W = [139 141 152 128]
Report the entry just left of the largest entry.
Answer: 141
The first entry from the right: 128
Report the entry just left of the smallest entry.
Answer: 152

[[124 154 115 111 153 106]
 [126 156 105 119 139 103]
 [125 155 111 113 148 104]
 [128 155 103 121 134 104]]
The entry directly below 153: 139
The third entry on the diagonal from the top-right corner: 113
The entry directly below 113 -> 121
The smallest entry in the first column -> 124
The fifth entry from the end, reading row by row is 155
Find the 5th entry in reading order.
Answer: 153
Find the entry just left of 139.
Answer: 119
Find the entry directly below 124.
Answer: 126
Find the last entry, reading row by row.
Answer: 104

M =
[[143 128 128 111 128 104]
 [127 124 120 111 125 115]]
Rows and columns are numbered from 0.
The entry in row 0 and column 1 -> 128
The entry at row 0, column 0 -> 143
The entry in the top-right corner is 104
Read off the bottom-left entry.
127

B =
[[139 131 120 120 135 131 117 125]
 [140 132 129 133 127 143 105 145]]
Rows and columns are numbered from 0.
Report the top-right entry.
A: 125
Report the entry directly above the smallest entry.
A: 117
Report the entry directly above 143.
A: 131
Report the entry at row 1, column 0.
A: 140
Report the entry directly above 127.
A: 135
The entry just left of 129 is 132

[[132 128 113 127 140 129 137 122 131 107 116 135]
 [139 127 138 113 127 124 119 128 135 131 132 127]
 [135 122 119 126 124 121 142 116 136 127 131 141]
 [121 132 118 129 105 137 139 125 150 127 126 142]]
The entry just right of 118? 129
The second entry, reading row by row: 128
The third entry from the end, reading row by row: 127
The entry in the top-left corner? 132
The 5th entry from the end, reading row by row -> 125
The top entry of the column that holds the smallest entry? 140
The entry directly above the largest entry? 136
The bottom-left entry: 121
The last entry of the largest entry's row? 142
The bottom entry of the column that holds the smallest entry: 105
The bottom entry of the column that holds the largest entry? 150
The 1st entry on the diagonal from the top-right corner? 135
The 2nd smallest entry -> 107

data =
121  126  124  119  123  120  121  120  119  122  125  127  126  132
143  144  136  133  132  129  123  126  123  123  120  121  117  113
115  125  118  126  127  128  129  129  132  134  133  133  135  134
124  129  125  129  131  127  129  130  127  129  125  128  128  133
129  125  129  130  128  130  130  131  130  130  128  127  132  127
107  109  116  116  119  125  122  128  130  134  134  141  140  143
132  131  132  136  138  136  133  131  134  129  128  128  127  131
131  129  128  131  129  129  132  126  129  126  127  126  128  129
147  142  142  136  134  134  131  127  122  125  121  119  114  119
122  125  128  123  131  131  129  130  130  130  133  132  133  139
Rows and columns are numbered from 0.
The maximum -> 147
The entry directly below 141: 128
Report the top-left entry.
121
The entry in row 0 and column 2 is 124
The entry just right of the smallest entry: 109
The top-right entry: 132
The entry at row 2, column 1 -> 125
The entry at row 1, column 1 is 144
The bottom-right entry -> 139
Report the entry in row 1 and column 2.
136
The entry just right of the largest entry is 142
The entry at row 2, column 2 -> 118
The entry in row 1 and column 0 -> 143
Report the entry at row 2, column 0.
115
The entry at row 0, column 1 -> 126
Report the entry directly below the largest entry.
122

Read these off the matrix that follows. Rows and columns are numbered from 0.
1) Give the entry at row 1, column 0.
2) Give the entry directly below 117.
3) Give the entry at row 0, column 2.
4) Give the bottom entry of the column that holds the largest entry.
5) Give the entry just left of 110.
6) Give the entry directly above 112.
7) Give the entry just left of 100.
8) Give the entry in row 0 and column 0.
[[131 137 117 137 118 123 121 130 123]
 [120 115 139 121 133 133 112 130 100]
 [124 137 131 120 129 130 124 124 122]
 [129 108 130 133 110 116 131 126 134]
 [132 128 127 154 129 131 120 139 121]
 [137 133 134 134 119 130 118 106 118]]
1) 120
2) 139
3) 117
4) 134
5) 133
6) 121
7) 130
8) 131

Questions about the row below.
1) Read off the third entry from the right.
2) Read off the 1st entry from the right.
3) Read off the 2nd smallest entry.
[143 123 129 110 101 122 112 139 127]
1) 112
2) 127
3) 110
